[121 133 149 102 104] Answer: 121
[144 103 134 123] Answer: 144
[102 153 126 112 104 136] Answer: 102
[134 121 101 123 137 131] Answer: 134
[132 158 124 125 136 137 147] Answer: 132
[141 110 104 110] Answer: 141
---
[[112 138 120 134 130 135 132]
 [114 124 106 130 127 124 123]
 [135 134 143 130 138 136 115]] ans = 123

[[126 130 156  99 133 119 131]
 [122 111 120 145 139 143 136]
 [132 118 127 101 121 107 139]] ans = 136

[[106 129 109 115]
 [127 127 115 112]
 [136 141 143 126]] ans = 112

[[118 121  99 129 145 133 106]
 [144 128 156 136 124 122 148]
 [133 152 137 115 144 122 132]] ans = 148

[[120 138 137 136 116]
 [158 115 125 152 117]
 [122 127 129 132 114]] ans = 117

[[104 157 143 139]
 [120 148 126 112]
 [132 135 131 135]] ans = 112

[[121 149 120 142 132 158]
 [127 122 130 123 136 130]
 [127 137 131 116 121 136]] ans = 130

[[112 124 135 123 121]
 [124 106 128 124 134]
 [123 122 155 114 100]] ans = 134
---
[[131 134 143 104 150 109 136]
 [154 130 101 152 109 123 102]] ans = 123

[[121 112 108 150 139 119]
 [139 128 148 136 147 133]] ans = 147

[[138 137 155 152]
 [155 119 105 120]] ans = 105

[[134 145 139 141 126 103 135]
 [136 122 139 137 126 111 123]] ans = 111

[[132 119 151 108 113]
 [116 121 129 137 110]] ans = 137

[[129 106 128 128 128 129 128]
 [126 128 129 129 128 128 129]] ans = 128

[[124 120 127 141]
 [102 136 143 117]] ans = 143

[[128 120 125 122]
 [134 152 131 141]] ans = 131

[[100 133 107 147 124 132]
 [129 123 122 123 133 120]] ans = 133
---
[112 106 146 103 124 120 153]: 146

[[133 133 133 127 153 133]
 [143 121 144 130 132 129]
 [140 158 114 133 138 131]]: 133

[103 154 134 127 132]: 134

[[151 100 104 107 153 147]
 [146 144 140 129 125 139]]: 104

[[132 129 128 100]
 [124 127 128 128]]: 128

[[115 118 124 124 128 124]
 [142 136 142 122 157 134]]: 124
---
[110  98 119 128] -> 119

[[110 113 140 104 126]
 [125 133 122 133 119]] -> 133

[[135 125 124 158 128 111]
 [132 128 125 150 126 111]
 [123 131 120 139 119 108]] -> 119

[[117 113 154 131 127 139 124]
 [135 119 139 121 129 110 126]] -> 110

[140 134 105 131 137] -> 131

[[140 105 142 112]
 [142 132 114 153]
 [145 125 130 126]] -> 130

[[114 131 129 137 124]
 [156 114 135  98 133]
 [127 132 141 132 117]] -> 132

[140 130 132 154 142 151 152] -> 151

[[122 127 154 154]
 [149 133 126 126]] -> 126
---
[[123, 114, 99, 134], [103, 137, 105, 126]] gives 126
[[127, 134, 126, 131, 128, 127], [124, 134, 105, 124, 127, 129]] gives 129
[[121, 142, 150, 106, 122, 119, 128], [127, 133, 130, 120, 115, 136, 134]] gives 134
[[129, 139, 109, 102, 129, 117], [123, 103, 128, 129, 121, 119]] gives 119
[[137, 118, 155, 130, 155, 129], [148, 141, 128, 138, 154, 112]] gives 112
[[102, 150, 126, 123, 105], [133, 109, 125, 138, 131]] gives 131
[[124, 135, 117, 129, 125, 115, 118], [150, 119, 127, 147, 133, 126, 129]] gives 129
---
[119 123 102 118 106] ==> 106, 119

[[133 112 151 125]
 [121 140 116 139]] ==> 125, 121

[[148 100 112 136 144]
 [142 132 145 104 123]
 [143 157 129 107 109]] ==> 144, 143

[133 106 122 142 107] ==> 107, 133

[131 107 152 110 138] ==> 138, 131

[157 137 119 111] ==> 111, 157

[121 158 153 137 120 148] ==> 148, 121

[[110 123 129 141 109 128]
 [110 131 122 153 122 121]] ==> 128, 110

[135 102 132 134] ==> 134, 135

[119 109 133 146 106] ==> 106, 119
---
Input:
[[140 108 142 118 142 104 124]
 [133 142 109 125 135 138 131]
 [131 109 156 115 138 107 120]]
Output: 109

Input:
[[134 117 115 143 114 132 142]
 [125 132 134 125 115 150 129]
 [133 128 122 137 122 131 134]]
Output: 128

Input:
[[130 117 127 139 155]
 [108 128 117 133 120]
 [142 127 116 114 128]]
Output: 127

Input:
[[110 115 130 135 125]
 [131 111 122 127 154]
 [133 115 128 120 147]]
Output: 115

Input:
[[110 124 112 126 121]
 [120 117 149 148 110]
 [104 134 126 134 137]]
Output: 134

Input:
[[124 138 121 129 117 127 136]
 [127 124 130 145 120 131 126]
 [142 125 126 106 141 108 126]]
Output: 125

Input:
[[117 132 148 116 139 134 151]
 [137 104 115 100 146 145 157]
 [114 147 102 134 147 128 102]]
Output: 147

Input:
[[147 117 109 133 112]
 [157 129 115 125 133]
 [130 112 102 132 121]]
Output: 112

Input:
[[148 132 141 147]
 [128 121 125 127]
 [150 135 142 143]]
Output: 135
---
[108 138 135 105 150] -> 108
[137 150 104 138 131 145 134] -> 137
[102 144 105 115 122 125 116] -> 102
[150 123 102 104 153 115] -> 150
[134 136 105 142 140 150 135] -> 134
[102 115 124 122 114 110 115] -> 102
